[128 = 0]

[140 119 114 130 113  45 134 187 169 132 130 185 145 127 132 154 115 108
 131  99 131  98  79 140 105 176 103 101 228]
[17]/(33)
[137 104 126 121 151  89 125 151 187 166 124 161 130 117 158 122 128 118
 141 162 135 102 105 149 136 143 126  99  85]
[26]/(23)
[125 129 120 110 116  89 122 122 133 149 121 145 145 132 135 125 124 130
 123 101  98  91 119 127 107 161  95 124 178]
[18]/(32)
[129 143 127 100 107  73 120 146  99 162 120 153 144 133 135 133 120 124
 126 115  86 104  97 129 118 175 102 120 194]
[18]/(32)
[115 134 131 100 130 174 125 120 140 167 118 114 135 154 150 120 123 156
 113 105 129  87 105 128 180 159 121 130 130]
[18]/(34)
[134 122 124 133 120 118 128 155 154 111 123 167 137 137 132 148 120 124
 122 100 153  98  90 142 109 169 125 118 184]
[17]/(33)
[151 115 120 121 123 101 127 172 107 149 116 192 135 140 136 154 112 120
 124 130 179  98  65 147 134 164 132 107 222]
[17]/(31)
[116 136 136 120 131 155 129 151 101 139 118 138 127 153 143 143 124 131
 120 128 117 119  87 140 166 169 151 118 138]
[17]/(33)
[113 119 135 109 128 159 127 117  85 157 118 121 131 144 155 115 124 145
 116 124 112 108 105 133 165 164 128 123 151]
[18]/(34)
[114 151 133 132 132 188 132 137  81 119 121 145 125 160 140 128 124 141
 121 122 142 130  87 142 176 165 167 121 121]
[17]/(31)
[139 128 128 117 124 128 124 151 125 139 118 174 131 155 133 150 118 130
 131 124 165 100  77 146 138 162 146 105 201]
[17]/(31)
[129 122 125 126 122  98 129 163 155 138 129 160 139 132 133 141 119 115
 130 110 122 111  92 144 140 160 129 117 169]
[17]/(33)
[134 133 128 120 127 120 133 143 135 156 120 186 135 147 141 135 118 131
 126 102 132  88  70 151 140 188 137 104 196]
[17]/(33)
[128 143 128 132 119  85 130 168 126 130 128 175 138 144 130 152 120 111
 122 117 127 106  88 142 113 174 122 110 196]
[17]/(31)
[137 130 124 117 122 128 133 156 115 148 113 164 135 142 135 135 117 131
 124 125  99 112  81 139 141 181 153 115 184]
[17]/(33)
[145 114 116 127 106  16 135 192 177 151 134 202 160 124 127 154 118  98
 135 100  74  93  75 149  80 189 104  93 251]
[17]/(33)
[106 150 141  97 120 162 127 122  61 164 116 121 129 145 150 115 132 150
 115 127  91 110 104 128 168 177 118 129 124]
[18]/(32)
[126 141 122 132 130 112 135 152 150 122 129 179 143 147 136 146 120 124
 128 105 158 100  92 141 128 166 129 113 168]
[17]/(33)
[127 138 130 110 132  80 122 131 137 154 127 147 142 119 136 129 127 129
 129 108 129  97 109 134 122 150  86 113 183]
[18]/(32)
[129 126 122 107 119  65 128 149 145 169 121 153 146 119 145 126 128 121
 129 123  74  93 107 136 125 171  97 114 181]
[18]/(34)
[144 106 128 104 138 100 123 138 158 177 114 159 129 130 142 129 124 116
 130 146 116  89  99 140 132 158 133 102 171]
[26]/(23)
[137 115 123 102 149  52 123 151 182 195 120 203 137 118 149 136 114 117
 142 147 119  86  83 151 129 169 123  93 130]
[26]/(30)
[120 129 139 109 121 130 122 113  76 157 121 145 137 141 153 129 121 137
 112 118 123 105 103 135 146 150 133 114 175]
[18]/(34)
[134 123 122 111 115  56 125 138 142 148 128 156 154 115 141 124 120 129
 131 102 120 103 119 128 107 147  83 115 167]
[18]/(34)
[149  97 125 111 140  56 117 152 206 175 120 174 126  96 150 132 119 108
 142 130 160  91  92 142 109 156 114 109 144]
[26]/(23)
[129 127 127 104 108  47 127 164 149 157 119 162 155 132 144 137 120 118
 131 112  98  89 108 130 102 169  79 112 164]
[18]/(32)
[117 136 135 106 116 146 125 122  75 166 115 112 134 146 146 117 121 144
 113 119 100 113 105 133 174 157 130 125 168]
[18]/(32)
[141 126 118 109 123  64 136 172 117 174 121 187 150 131 139 137 114 123
 130 118  98 101  67 144 144 189 121 106 252]
[17]/(33)
[126 135 129 121 132 118 127 149 146 147 121 184 139 140 133 135 119 130
 128 108 141 105  84 146 141 167 143 109 162]
[17]/(33)
[121 133 127 126 120 125 132 149 116 137 125 152 139 149 134 137 121 133
 120 111 124 108  92 143 142 164 131 115 174]
[17]/(33)
[132 131 131  95 115 101 122 131 107 174 119 146 145 137 143 129 120 139
 119 119 127  87  98 133 144 161 112 114 206]
[18]/(32)
